Here is a tiny trained network, its code and every weight. The questions are about switching its units off for an input and a target symbol, where a switched-off unit gives its printed mean instead of its output.

import numpy as np


def w(rows, s, z=0):
    codes = np.array(rows[::2]) - 128.0
    scale = np.full(codes.shape[1], s)
    scale[-1] = z or s
    return codes * scale


def f(y):
    return y / 2 * (1 + np.tanh(0.7978845608 * (y + 0.044715 * y**3)))


def softmax(a):
    e = np.exp(a - a.max(-1, keepdims=True))
    return e / e.sum(-1, keepdims=True)


def log_softmax(a):
    a = a - a.max(-1, keepdims=True)
    return a - np.log(np.exp(a).sum(-1, keepdims=True))


def net(x, mask):
    ids = ['βγδζθλμξτφ'.index(c) for c in x.split()]
    T = len(ids)
    res = E[ids] + P[:T]
    u = 0
    for l in range(2):
        r = res
        for j in range(2):
            rows = slice(2 * j, 2 * j + 2)
            q, k, v = (r @ M[l][rows].T for M in (Q, K, V))
            z = softmax(np.where(np.tri(T) > 0, q @ k.T / 2**0.5, -1e9)) @ v
            o = O[l][rows]
            res = res + np.where(mask[u + j], z, o[:, -1]) @ o[:, :-1]
        u += 2
        y = f(res @ A[l][:, :-1].T + A[l][:, -1])
        res = res + np.where(mask[u : u + 8], y, B[l][:, -1]) @ B[l][:, :-1]
        u += 8
    return log_softmax(res[-1] @ U[:, :-1].T + U[:, -1])


Q, K, V, O, A, B = {}, {}, {}, {}, {}, {}
E = w([
[153,125,79,129],'β',
[103,140,252,153],'γ',
[152,141,227,136],'δ',
[187,143,211,123],'ζ',
[119,124,112,144],'θ',
[87,122,127,155],'λ',
[197,136,78,108],'μ',
[64,115,79,160],'ξ',
[109,118,64,144],'τ',
[49,119,130,168],'φ',
],0.021)
P = w([
[128,148,109,117],'0',
[136,163,125,216],'1',
[74,96,147,108],'2',
[174,125,122,212],'3',
[67,71,139,86],'4',
[191,108,123,218],'5',
[83,35,117,75],'6',
[208,93,127,227],'7',
[94,6,146,80],'8',
],0.019)
Q[0] = w([
[124,2,147,82],'0.h1',
[164,90,122,246],'0.h1',
[104,218,73,129],'0.h2',
[166,224,174,159],'0.h2',
],0.011)
K[0] = w([
[99,35,145,10],'0.h1',
[163,12,137,163],'0.h1',
[130,241,138,173],'0.h2',
[157,133,108,212],'0.h2',
],0.012)
V[0] = w([
[118,119,90,178],'0.h1',
[245,139,78,43],'0.h1',
[127,125,174,142],'0.h2',
[38,255,77,161],'0.h2',
],0.0087)
O[0] = w([
[136,125,88,29,154],'0.h1',
[8,255,187,109,2],'0.h1',
[117,117,52,199,156],'0.h2',
[151,104,157,68,105],'0.h2',
],0.0061,0.008)
A[0] = w([
[100,132,123,187,21],'0.n1',
[139,147,59,187,2],'0.n2',
[8,136,158,115,120],'0.n3',
[182,152,94,157,85],'0.n4',
[139,152,79,161,93],'0.n5',
[26,109,132,155,144],'0.n6',
[24,113,173,118,113],'0.n7',
[158,133,180,178,98],'0.n8',
],0.016,0.0067)
B[0] = w([
[215,56,114,140,136],'0.n1',
[2,94,154,155,176],'0.n2',
[124,255,125,105,144],'0.n3',
[54,234,194,107,196],'0.n4',
[68,167,118,126,160],'0.n5',
[184,223,101,48,196],'0.n6',
[78,241,150,150,174],'0.n7',
[141,122,66,133,254],'0.n8',
],0.0091,0.0087)
Q[1] = w([
[147,156,35,254],'1.h1',
[171,159,78,220],'1.h1',
[74,123,229,72],'1.h2',
[55,94,127,96],'1.h2',
],0.0064)
K[1] = w([
[80,127,254,223],'1.h1',
[140,145,140,209],'1.h1',
[57,112,40,98],'1.h2',
[70,115,140,105],'1.h2',
],0.0089)
V[1] = w([
[114,68,49,16],'1.h1',
[143,150,2,49],'1.h1',
[83,171,117,235],'1.h2',
[113,90,250,88],'1.h2',
],0.0062)
O[1] = w([
[57,151,102,179,47],'1.h1',
[37,99,128,171,94],'1.h1',
[146,113,61,140,255],'1.h2',
[180,108,178,1,46],'1.h2',
],0.0092,0.0046)
A[1] = w([
[64,121,141,158,43],'1.n1',
[89,132,41,95,137],'1.n2',
[138,70,108,151,201],'1.n3',
[130,151,82,164,113],'1.n4',
[121,4,113,137,121],'1.n5',
[138,121,115,84,170],'1.n6',
[59,107,147,165,48],'1.n7',
[125,197,134,134,6],'1.n8',
],0.016,0.015)
B[1] = w([
[200,100,167,128,147],'1.n1',
[150,118,174,168,227],'1.n2',
[103,83,82,102,246],'1.n3',
[94,153,139,66,182],'1.n4',
[139,190,249,53,209],'1.n5',
[207,116,76,137,148],'1.n6',
[237,118,149,156,153],'1.n7',
[156,49,16,35,132],'1.n8',
],0.013,0.014)
U = w([
[106,235,157,183,134],'β',
[184,77,81,91,87],'γ',
[175,69,19,187,180],'δ',
[213,227,114,157,64],'ζ',
[70,51,51,196,254],'θ',
[60,30,86,142,200],'λ',
[131,187,66,87,100],'μ',
[150,118,168,179,51],'ξ',
[128,60,115,254,152],'τ',
[92,160,163,87,9],'φ',
],0.012,0.0087)

Each question gives the input, a string of symbols that net reads in full, and the target symbol t.
The units are the heads (2 rows each of Q, K, V and O) and the neurons (one row each of A and B). Each row of codes is followed by its name. A weight is (code - 128) times the scale printed after its matrix; where a second scale follows, it is the last column's (O, A, B and U).
mask holds one flag per unit, layer by layer, with each layer's heads first. A switched-off unit (its flag False) gives its mean, the last column of its rows in O or B, instead of its output. The means were averaged over made-up inputs and are rounded, as every weight is.
A unit's drop is (log p(t) with every unit on - log p(t) with that unit switched off) / (log p(t) with every unit on - log p(t) with every unit switched off).
The circuit of an input: a set's keep is (log p(t) with only the set's units on - log p(t) with every unit switched off) / (log p(t) with every unit on - log p(t) with every unit switched off). Starting from the 12 units with the biggest drops (on a tie, the unit counted first), units are removed one at a time, each time the one whose removal leaves the highest keep (on an exact tie, the one counted first), for as long as the keep stays at least 0.8.
circuit, biggest first: the units of the circuit, biggest drop first
top k neurons: the k neurons with the biggest drops, biggest first
heads that matter: for each layer, one digit per head in row order, 1 if its drop is at least 0.15 and else 0, layers parted by /
input γ γ ζ β ζ, target ζ: circuit, biggest first => (1.n3; 1.h1; 0.h2; 0.n2)
input φ μ θ, target φ: heads that matter => 11 / 10
input θ λ θ τ λ γ, target γ: top neuron => (1.n3)
input μ γ δ γ γ μ φ β, target β: heads that matter => 00 / 10
input θ δ δ μ δ δ τ δ, target δ: circuit, biggest first => (0.n8; 1.n5)
input β β τ γ β λ ζ, target β: circuit, biggest first => (0.h1; 1.n3)
input δ γ γ ξ τ ξ μ β μ, target μ: circuit, biggest first => (0.n3; 0.h1)
input β μ ξ ξ γ, target ξ: heads that matter => 10 / 10
input γ β δ τ γ δ ζ ξ λ, target ζ: top 3 neurons => (0.n6; 0.n7; 1.n3)
input μ ξ γ β μ γ ζ γ β, target ζ: circuit, biggest first => (0.h1; 0.h2; 0.n6; 1.n3)
input β θ φ, target β: heads that matter => 11 / 10
input λ β λ ζ γ β ξ μ, target μ: circuit, biggest first => (1.n8; 0.n4)
input λ τ β, target λ: top 3 neurons => (0.n4; 0.n2; 1.n7)
input δ δ ζ φ γ γ ξ β λ, target ξ: circuit, biggest first => (1.h1; 1.n5; 1.n2; 1.n7)
input γ ζ γ ξ γ λ, target λ: top 3 neurons => (0.n4; 1.n3; 0.n2)
input γ γ τ ξ β γ τ β φ, target τ: top neuron => (0.n6)
input τ γ θ τ φ β ζ, target φ: heads that matter => 01 / 10
input τ δ θ ζ γ φ ξ, target γ: top 2 neurons => (0.n6; 0.n4)
input θ ξ δ, target θ: heads that matter => 00 / 00
input δ δ τ ξ φ δ β, target φ: top neuron => (1.n5)
input β τ λ, target β: heads that matter => 10 / 10
input β β β δ γ β φ, target γ: circuit, biggest first => (0.n6; 0.h1)
input φ γ φ θ φ τ δ τ, target τ: circuit, biggest first => (0.n2; 0.n4; 1.n5; 1.n7)
input β ζ φ τ δ γ γ ζ φ, target γ: top 3 neurons => (0.n6; 0.n4; 1.n5)
input ξ γ τ γ φ, target τ: circuit, biggest first => (1.h1; 1.n7)
input φ ζ μ ζ φ τ θ, target φ: heads that matter => 00 / 10
input θ φ ζ φ, target φ: heads that matter => 10 / 00
input λ μ γ λ ξ τ, target τ: top 4 neurons => (0.n2; 1.n5; 0.n4; 0.n6)
input τ τ γ δ μ τ λ, target μ: circuit, biggest first => (0.n6)
